Below is a small trained network, with its code and all its weights. Each question gives an input and a target symbol and asks what happens when units are switched off, that is, made to give their printed mean instead of their output.

import numpy as np


def w(rows, s, z=0):
    codes = np.array(rows[::2]) - 128.0
    scale = np.full(codes.shape[1], s)
    scale[-1] = z or s
    return codes * scale


def norm(h):
    return h / np.sqrt((h * h).mean(-1, keepdims=True) + 1e-5)


def f(y):
    return np.maximum(y, 0)


def softmax(a):
    e = np.exp(a - a.max(-1, keepdims=True))
    return e / e.sum(-1, keepdims=True)


def log_softmax(a):
    a = a - a.max(-1, keepdims=True)
    return a - np.log(np.exp(a).sum(-1, keepdims=True))


def net(x, mask):
    ids = ['αγδζθλμξπσφψω'.index(c) for c in x.split()]
    T = len(ids)
    res = E[ids] + P[:T]
    q, k, v = (norm(res) @ M[0].T for M in (Q, K, V))
    z = softmax(np.where(np.tri(T) > 0, q @ k.T / 4**0.5, -1e9)) @ v
    res = res + np.where(mask[0], z, O[0][:, -1]) @ O[0][:, :-1]
    y = f(norm(res) @ A[0][:, :-1].T + A[0][:, -1])
    res = res + np.where(mask[1:25], y, B[0][:, -1]) @ B[0][:, :-1]
    return log_softmax(norm(res)[-1] @ U[:, :-1].T + U[:, -1])


Q, K, V, O, A, B = {}, {}, {}, {}, {}, {}
E = w([
[120,123,121,120,114],'α',
[108,112,125,120,108],'γ',
[120,125,120,108,124],'δ',
[107,78,131,95,132],'ζ',
[95,82,112,133,122],'θ',
[95,62,140,122,161],'λ',
[86,117,77,142,232],'μ',
[131,186,129,95,70],'ξ',
[171,95,182,8,169],'π',
[113,137,116,113,113],'σ',
[123,173,49,120,91],'φ',
[155,187,179,50,148],'ψ',
[164,69,121,166,149],'ω',
],0.018)
P = w([
[128,34,139,63,163],'0',
[143,167,246,145,163],'1',
[132,64,101,127,37],'2',
[157,132,62,50,126],'3',
[150,209,201,218,98],'4',
[163,101,91,175,38],'5',
[189,147,56,91,174],'6',
],0.014)
Q[0] = w([
[92,155,99,71,87],'h1',
[252,75,5,140,137],'h1',
[129,188,59,84,177],'h1',
[87,94,177,116,8],'h1',
],0.011)
K[0] = w([
[165,201,212,172,100],'h1',
[198,189,23,254,155],'h1',
[154,46,104,223,54],'h1',
[11,112,97,88,107],'h1',
],0.011)
V[0] = w([
[154,130,182,96,33],'h1',
[140,92,202,103,101],'h1',
[2,116,179,76,83],'h1',
[64,184,108,84,117],'h1',
],0.0096)
O[0] = w([
[195,47,132,183,134,251],'h1',
[145,157,230,155,114,158],'h1',
[181,93,114,179,254,102],'h1',
[181,206,25,185,202,124],'h1',
],0.0086,0.0024)
A[0] = w([
[105,156,65,62,183,126],'n1',
[16,170,88,35,142,147],'n2',
[174,140,215,128,135,80],'n3',
[136,128,99,85,50,145],'n4',
[199,118,130,61,190,108],'n5',
[165,208,224,194,129,139],'n6',
[111,173,144,61,116,96],'n7',
[98,123,61,75,121,108],'n8',
[86,232,84,161,175,12],'n9',
[95,213,200,114,195,117],'n10',
[53,61,200,117,97,96],'n11',
[119,182,91,98,110,109],'n12',
[116,48,83,226,100,89],'n13',
[25,77,27,197,134,112],'n14',
[112,241,204,125,217,101],'n15',
[57,123,200,222,181,170],'n16',
[138,175,98,222,118,107],'n17',
[114,118,152,12,171,117],'n18',
[65,202,133,81,208,79],'n19',
[184,108,123,164,62,132],'n20',
[176,136,137,52,110,108],'n21',
[138,106,93,179,88,157],'n22',
[32,123,187,241,69,185],'n23',
[158,183,165,75,112,78],'n24',
],0.011)
B[0] = w([
[133,175,239,100,160,191],'n1',
[161,74,202,101,115,200],'n2',
[95,130,90,70,76,173],'n3',
[179,93,116,148,179,253],'n4',
[73,136,123,173,147,198],'n5',
[116,150,49,66,78,236],'n6',
[156,84,131,173,152,148],'n7',
[163,139,160,125,122,200],'n8',
[72,81,136,62,76,136],'n9',
[130,162,143,206,124,175],'n10',
[154,130,116,115,135,170],'n11',
[79,113,120,97,169,171],'n12',
[85,165,102,120,104,186],'n13',
[209,174,6,110,124,198],'n14',
[203,207,133,228,116,188],'n15',
[177,206,157,147,40,208],'n16',
[116,74,222,89,78,190],'n17',
[96,166,70,145,107,203],'n18',
[70,151,115,119,55,134],'n19',
[51,109,147,134,107,219],'n20',
[120,160,81,144,92,186],'n21',
[97,129,142,137,168,228],'n22',
[164,197,132,140,201,215],'n23',
[144,97,102,181,178,147],'n24',
],0.011,0.0069)
U = w([
[64,76,126,188,45,178],'α',
[152,86,176,195,101,111],'γ',
[36,140,132,137,135,133],'δ',
[79,93,152,145,122,193],'ζ',
[132,109,7,136,68,4],'θ',
[111,104,166,141,122,134],'λ',
[60,194,160,78,53,199],'μ',
[162,99,137,199,154,58],'ξ',
[41,125,124,69,135,209],'π',
[94,131,155,166,165,194],'σ',
[196,153,127,74,183,61],'φ',
[187,212,155,183,101,148],'ψ',
[167,56,157,78,26,105],'ω',
],0.013,0.0031)

Each question gives the input, a string of symbols that net reads in full, and the target symbol t.
The units are the heads (4 rows each of Q, K, V and O) and the neurons (one row each of A and B). Each row of codes is followed by its name. A weight is (code - 128) times the scale printed after its matrix; where a second scale follows, it is the last column's (O, A, B and U).
mask holds one flag per unit, heads first, then neurons. A switched-off unit (its flag False) gives its mean, the last column of its rows in O or B, instead of its output. The means were averaged over made-up inputs and are rounded, as every weight is.
A unit's drop is (log p(t) with every unit on - log p(t) with that unit switched off) / (log p(t) with every unit on - log p(t) with every unit switched off).
The circuit of an input: a set's keep is (log p(t) with only the set's units on - log p(t) with every unit switched off) / (log p(t) with every unit on - log p(t) with every unit switched off). Starting from the 12 units with the biggest drops (on a tie, the unit counted first), units are removed one at a time, each time the one whose removal leaves the highest keep (on an exact tie, the one counted first), for as long as the keep stays at least 0.8.
units of the circuit, in order: the units of the circuit, biggest drop first
unit that matters most: the unit with the biggest drop
top k neurons: the k neurons with the biggest drops, biggest first
drop of u: that unit's drop, to one decimal
input ζ π φ δ, target φ: unit that matters most -> n1
input φ γ φ ξ φ ω θ, target ω: units of the circuit, in order -> [h1; n2]
input α π μ π π ω π, target ω: units of the circuit, in order -> [h1; n7]
input λ δ φ ζ, target φ: units of the circuit, in order -> [n1; h1]
input ψ φ φ δ φ γ, target θ: units of the circuit, in order -> [h1; n16]
input γ ζ μ, target φ: units of the circuit, in order -> [n14; h1; n1; n2]
input φ ω ζ, target θ: top 2 neurons -> [n14; n13]
input ξ ω α, target α: units of the circuit, in order -> [h1; n20; n4; n15]
input ω ξ ω π φ σ θ, target φ: top 2 neurons -> [n1; n6]
input ω ω φ σ σ π, target θ: top 3 neurons -> [n21; n17; n2]
input ζ ω ξ δ π δ, target α: top 3 neurons -> [n20; n6; n17]
input φ ζ θ φ ζ π, target θ: top 2 neurons -> [n21; n23]
input φ φ ψ π φ, target μ: top 2 neurons -> [n17; n6]
input γ φ φ φ π λ, target θ: unit that matters most -> n14
input ω ω σ π ω, target μ: drop of n6 -> 0.3
input ζ δ φ σ, target φ: drop of h1 -> 0.3
input λ φ ω, target θ: drop of n14 -> 0.7
